Below are the code and all the weights of a small trained network. Each question names an input and a class and asks about switching units off, where a switched-off unit gives its printed mean instead of its output.

import numpy as np


def w(rows, s, z=0):
    codes = np.array(rows[::2]) - 128.0
    scale = np.full(codes.shape[1], s)
    scale[-1] = z or s
    return codes * scale


def norm(h):
    return h / np.sqrt((h * h).mean(-1, keepdims=True) + 1e-5)


def f(y):
    return np.maximum(y, 0)


def log_softmax(a):
    a = a - a.max(-1, keepdims=True)
    return a - np.log(np.exp(a).sum(-1, keepdims=True))


def net(x, mask):
    res = np.array(x, float).reshape(1, 5) / 4 @ E
    u = 0
    for l in range(2):
        y = f(norm(res) @ A[l][:, :-1].T + A[l][:, -1])
        res = res + np.where(mask[u : u + 8], y, B[l][:, -1]) @ B[l][:, :-1]
        u += 8
    return log_softmax(norm(res)[-1] @ U[:, :-1].T + U[:, -1])


A, B = {}, {}
E = w([
[138,137,153,133,140,122,159,134,164],'x0',
[110,128,239,83,182,62,2,110,135],'x1',
[80,227,141,101,108,246,127,230,98],'x2',
[26,163,4,113,201,103,164,185,148],'x3',
[144,151,162,128,152,121,185,118,192],'x4',
],0.0061)
A[0] = w([
[53,101,95,98,169,64,253,174,46,94],'0.n0',
[117,158,112,113,124,231,189,195,96,113],'0.n1',
[128,86,89,137,179,117,83,126,146,33],'0.n2',
[55,150,114,134,211,98,22,144,201,4],'0.n3',
[135,84,188,92,162,164,53,129,169,121],'0.n4',
[233,120,57,169,141,98,102,113,140,114],'0.n5',
[86,104,168,136,133,38,155,61,125,172],'0.n6',
[139,59,173,155,63,199,160,90,116,163],'0.n7',
],0.007,0.0033)
B[0] = w([
[78,124,208,217,28,148,80,109,212,210],'0.n0',
[87,175,126,81,230,11,138,128,81,254],'0.n1',
[69,34,72,207,157,134,151,90,179,153],'0.n2',
[254,62,116,4,50,193,231,179,135,195],'0.n3',
[64,188,73,190,159,178,97,57,32,214],'0.n4',
[95,63,160,164,109,85,109,77,209,194],'0.n5',
[216,105,95,219,92,27,79,95,87,229],'0.n6',
[165,111,77,24,128,76,128,185,114,248],'0.n7',
],0.0062,0.0057)
A[1] = w([
[177,186,136,41,154,144,126,175,197,18],'1.n0',
[173,142,76,42,99,206,156,213,125,4],'1.n1',
[105,206,196,133,169,219,100,134,81,184],'1.n2',
[157,79,88,254,137,102,82,54,132,2],'1.n3',
[202,6,144,89,112,127,162,115,139,15],'1.n4',
[99,111,94,227,112,199,145,69,161,105],'1.n5',
[226,29,73,85,132,61,98,102,175,77],'1.n6',
[173,160,181,39,133,172,178,174,73,209],'1.n7',
],0.0082,0.0016)
B[1] = w([
[118,137,119,94,81,99,91,141,3,165],'1.n0',
[132,181,254,62,168,59,144,86,59,185],'1.n1',
[129,53,86,220,106,134,194,64,210,191],'1.n2',
[147,171,199,114,136,128,124,165,62,229],'1.n3',
[17,108,105,71,115,169,193,175,164,202],'1.n4',
[181,95,142,191,70,146,66,91,169,154],'1.n5',
[78,178,73,99,176,194,142,152,143,254],'1.n6',
[210,103,140,149,132,146,41,146,180,211],'1.n7',
],0.0086,0.0099)
U = w([
[2,135,72,87,162,120,174,158,134,78],'0',
[169,173,194,79,179,86,69,141,54,52],'1',
[175,111,122,247,73,133,86,93,177,245],'2',
],0.012,0.0011)

Each question gives the input, the list of numbers given to net, and the class t.
The units are the neurons (one row each of A and B). Each row of codes is followed by its name. A weight is (code - 128) times the scale printed after its matrix; where a second scale follows, it is the last column's (A, B and U).
mask holds one flag per neuron, layer by layer. A switched-off neuron (its flag False) gives its mean, the last column of its row in B, instead of its output. The means were averaged over made-up inputs and are rounded, as every weight is.
A unit's drop is (log p(t) with every unit on - log p(t) with that unit switched off) / (log p(t) with every unit on - log p(t) with every unit switched off).
The circuit of an input: a set's keep is (log p(t) with only the set's units on - log p(t) with every unit switched off) / (log p(t) with every unit on - log p(t) with every unit switched off). Starting from the 12 units with the biggest drops (on a tie, the unit counted first), units are removed one at a time, each time the one whose removal leaves the highest keep (on an exact tie, the one counted first), for as long as the keep stays at least 0.8.
units of the circuit, in order: the units of the circuit, biggest drop first
most important unit: the unit with the biggest drop
top k neurons: the k neurons with the biggest drops, biggest first
top k neurons in layer l: the k neurons of layer l with the biggest drops, biggest first
drop when u is switched off: that unit's drop, to one decimal
input [6,6,5,-7,7], class 2: most important unit -> 1.n2
input [2,-7,1,-1,-8], class 1: top 4 neurons in layer 0 -> [0.n6; 0.n7; 0.n4; 0.n2]
input [5,4,-1,2,3], class 0: units of the circuit, in order -> [0.n3; 1.n4]
input [-6,4,2,8,-5], class 1: units of the circuit, in order -> [0.n3; 1.n1]
input [-4,-1,0,7,1], class 2: units of the circuit, in order -> [0.n0; 1.n5]
input [8,8,-8,2,2], class 0: top 3 neurons in layer 0 -> [0.n3; 0.n1; 0.n0]
input [-8,-7,1,-6,7], class 1: top 3 neurons in layer 1 -> [1.n1; 1.n7; 1.n2]
input [8,6,-7,2,-1], class 0: units of the circuit, in order -> [0.n3; 1.n6]
input [-3,0,-6,5,8], class 2: top 4 neurons -> [0.n0; 0.n7; 1.n5; 0.n1]
input [8,-8,-8,-3,4], class 0: top 2 neurons -> [1.n4; 1.n6]
input [2,-7,0,1,-8], class 2: top 4 neurons -> [0.n0; 1.n6; 0.n3; 1.n4]
input [-4,1,6,0,4], class 2: top 2 neurons in layer 1 -> [1.n2; 1.n4]
input [-5,-1,-8,3,4], class 2: top 2 neurons -> [1.n5; 0.n7]
input [6,-4,-8,-6,4], class 0: most important unit -> 1.n4
input [-3,-5,1,-4,4], class 1: top 2 neurons -> [0.n6; 1.n1]
input [-8,-7,0,-5,-8], class 0: top 2 neurons in layer 0 -> [0.n5; 0.n4]
input [4,-8,0,8,1], class 2: top 2 neurons -> [0.n0; 1.n5]
input [-7,-5,1,-3,3], class 1: drop when 1.n7 is switched off -> 0.1
input [3,3,4,3,-3], class 1: drop when 0.n3 is switched off -> 4.7
input [-1,-3,0,5,1], class 2: drop when 0.n0 is switched off -> 0.9
input [1,6,5,-4,-5], class 2: top neuron -> [1.n2]
